Below are the code and all the weights of a small trained network. Each question names an input and a target symbol and asks about switching units off, where a switched-off unit gives its printed mean instead of its output.

import numpy as np


def w(rows, s, z=0):
    codes = np.array(rows[::2]) - 128.0
    scale = np.full(codes.shape[1], s)
    scale[-1] = z or s
    return codes * scale


def f(y):
    return np.maximum(y, 0)


def softmax(a):
    e = np.exp(a - a.max(-1, keepdims=True))
    return e / e.sum(-1, keepdims=True)


def log_softmax(a):
    a = a - a.max(-1, keepdims=True)
    return a - np.log(np.exp(a).sum(-1, keepdims=True))


def net(x, mask):
    ids = ['βγδεζηθλξπστφψ'.index(c) for c in x.split()]
    T = len(ids)
    res = E[ids] + P[:T]
    r = res
    for j in range(2):
        rows = slice(3 * j, 3 * j + 3)
        q, k, v = (r @ M[0][rows].T for M in (Q, K, V))
        z = softmax(np.where(np.tri(T) > 0, q @ k.T / 3**0.5, -1e9)) @ v
        o = O[0][rows]
        res = res + np.where(mask[j], z, o[:, -1]) @ o[:, :-1]
    y = f(res @ A[0][:, :-1].T + A[0][:, -1])
    res = res + np.where(mask[2:14], y, B[0][:, -1]) @ B[0][:, :-1]
    return log_softmax(res[-1] @ U[:, :-1].T + U[:, -1])


Q, K, V, O, A, B = {}, {}, {}, {}, {}, {}
E = w([
[52,149,62,91,166,90],'β',
[68,249,117,130,127,128],'γ',
[159,122,69,205,130,102],'δ',
[122,47,54,114,71,112],'ε',
[81,129,121,151,160,139],'ζ',
[142,125,154,204,42,152],'η',
[70,194,115,180,54,88],'θ',
[161,11,63,205,82,141],'λ',
[97,4,138,124,98,86],'ξ',
[189,201,77,88,104,128],'π',
[129,171,134,49,102,67],'σ',
[179,203,100,124,193,180],'τ',
[97,102,76,21,58,226],'φ',
[94,198,252,37,79,176],'ψ',
],0.018)
P = w([
[48,129,1,147,103,46],'0',
[68,176,6,132,83,114],'1',
[70,165,6,107,85,138],'2',
[90,171,36,99,98,143],'3',
[89,149,63,83,114,132],'4',
[105,160,73,80,123,143],'5',
[123,165,97,61,129,150],'6',
[112,158,92,75,128,137],'7',
[84,167,69,115,116,129],'8',
],0.0068)
Q[0] = w([
[204,141,179,159,210,203],'H0',
[159,119,148,142,46,55],'H0',
[137,113,220,160,165,2],'H0',
[21,120,34,122,80,158],'H1',
[148,143,127,174,209,76],'H1',
[55,116,19,132,67,131],'H1',
],0.0081)
K[0] = w([
[45,113,82,173,91,52],'H0',
[94,187,108,96,175,98],'H0',
[51,172,73,201,181,62],'H0',
[235,99,120,81,118,155],'H1',
[161,123,112,195,107,69],'H1',
[234,71,255,34,189,159],'H1',
],0.0081)
V[0] = w([
[111,182,104,159,91,7],'H0',
[39,113,161,155,137,188],'H0',
[84,9,174,116,18,254],'H0',
[109,151,48,147,212,237],'H1',
[159,157,107,207,153,243],'H1',
[140,254,119,45,125,181],'H1',
],0.0073)
O[0] = w([
[65,219,88,114,43,135,207],'H0',
[16,134,186,159,209,158,127],'H0',
[137,29,239,91,114,21,206],'H0',
[158,88,94,156,172,33,115],'H1',
[155,131,201,249,139,69,1],'H1',
[166,133,208,1,96,123,208],'H1',
],0.0069,0.0044)
A[0] = w([
[178,83,139,165,83,212,118],'N0',
[107,111,140,110,156,91,140],'N1',
[107,98,166,166,133,157,211],'N2',
[119,143,74,160,123,101,97],'N3',
[70,147,116,89,43,101,45],'N4',
[129,181,147,150,230,143,122],'N5',
[122,190,87,98,68,44,122],'N6',
[130,55,123,140,113,171,65],'N7',
[157,143,92,61,91,124,124],'N8',
[167,143,149,63,113,177,252],'N9',
[149,128,132,152,159,147,234],'N10',
[89,102,58,105,244,112,153],'N11',
],0.011,0.0045)
B[0] = w([
[73,78,78,200,217,23,148],'N0',
[109,114,103,144,89,189,162],'N1',
[70,84,96,62,16,134,146],'N2',
[231,68,211,89,38,163,179],'N3',
[125,95,233,131,181,162,251],'N4',
[126,193,76,67,49,1,134],'N5',
[137,66,138,175,209,228,244],'N6',
[83,229,151,109,211,93,161],'N7',
[149,131,98,167,220,8,234],'N8',
[74,177,175,171,81,50,229],'N9',
[118,113,125,98,17,165,135],'N10',
[196,186,91,73,78,140,186],'N11',
],0.0062,0.014)
U = w([
[38,183,64,170,219,127,201],'β',
[51,105,75,112,103,166,179],'γ',
[163,105,164,154,162,218,87],'δ',
[104,151,102,218,76,98,173],'ε',
[21,153,30,102,71,168,253],'ζ',
[141,222,56,103,74,77,79],'η',
[212,200,83,151,134,61,208],'θ',
[88,165,124,101,117,65,29],'λ',
[164,143,104,167,232,112,167],'ξ',
[237,41,144,79,161,132,111],'π',
[237,129,132,121,93,166,166],'σ',
[111,83,58,173,152,84,32],'τ',
[144,185,161,100,106,170,11],'φ',
[173,139,80,1,174,195,72],'ψ',
],0.0066,0.0032)

Each question gives the input, a string of symbols that net reads in full, and the target symbol t.
The units are the heads (3 rows each of Q, K, V and O) and the neurons (one row each of A and B). Each row of codes is followed by its name. A weight is (code - 128) times the scale printed after its matrix; where a second scale follows, it is the last column's (O, A, B and U).
mask holds one flag per unit, heads first, then neurons. A switched-off unit (its flag False) gives its mean, the last column of its rows in O or B, instead of its output. The means were averaged over made-up inputs and are rounded, as every weight is.
A unit's drop is (log p(t) with every unit on - log p(t) with that unit switched off) / (log p(t) with every unit on - log p(t) with every unit switched off).
The circuit of an input: a set's keep is (log p(t) with only the set's units on - log p(t) with every unit switched off) / (log p(t) with every unit on - log p(t) with every unit switched off). Starting from the 12 units with the biggest drops (on a tie, the unit counted first), units are removed one at a time, each time the one whose removal leaves the highest keep (on an exact tie, the one counted first), for as long as the keep stays at least 0.8.
circuit, biggest first: the units of the circuit, biggest drop first
most important unit: the unit with the biggest drop
top k neurons: the k neurons with the biggest drops, biggest first
which heads matter: for each layer, one digit per head in row order, 1 if its drop is at least 0.15 and else 0, layers parted by /
input β β τ β δ, target σ: top 3 neurons : N3; N8; N9
input φ ε ξ β λ λ, target τ: most important unit : N0
input β ζ ξ ζ ψ, target λ: top 2 neurons : N9; N6
input β β λ σ β ε ψ, target λ: which heads matter : 00
input ξ σ β, target ψ: which heads matter : 00
input σ β ψ ψ ξ, target λ: circuit, biggest first : H1; N6; N9; N3
input β λ φ φ η, target π: which heads matter : 11
input σ ξ ε γ ψ β ε, target λ: which heads matter : 11
input λ τ ε ζ ξ φ, target λ: circuit, biggest first : N9; N6; N7; H0
input β φ σ, target π: circuit, biggest first : H0; H1
input ζ ξ ψ δ η π ψ ζ τ, target η: top 2 neurons : N5; N6
input σ β β ε θ, target δ: circuit, biggest first : N6; N4; N3; H0
input λ ξ δ β β σ, target β: top 2 neurons : N8; N6
input τ φ η φ σ ε, target π: circuit, biggest first : H0
input φ β γ τ σ, target ξ: which heads matter : 01
input β λ τ, target θ: circuit, biggest first : N5; H1
input γ η γ γ β π λ ξ ζ, target ζ: circuit, biggest first : N8; N4; N6
input σ γ ε ζ σ β ξ τ, target θ: which heads matter : 00
input β γ σ β γ ε σ ε, target β: which heads matter : 11
input ξ σ ψ ψ ψ ε ξ, target λ: which heads matter : 01
input ζ β δ η ζ ξ τ, target η: which heads matter : 00
input β ξ β φ δ β, target π: circuit, biggest first : H0
input γ ψ ξ σ β ξ ψ ε, target λ: which heads matter : 11
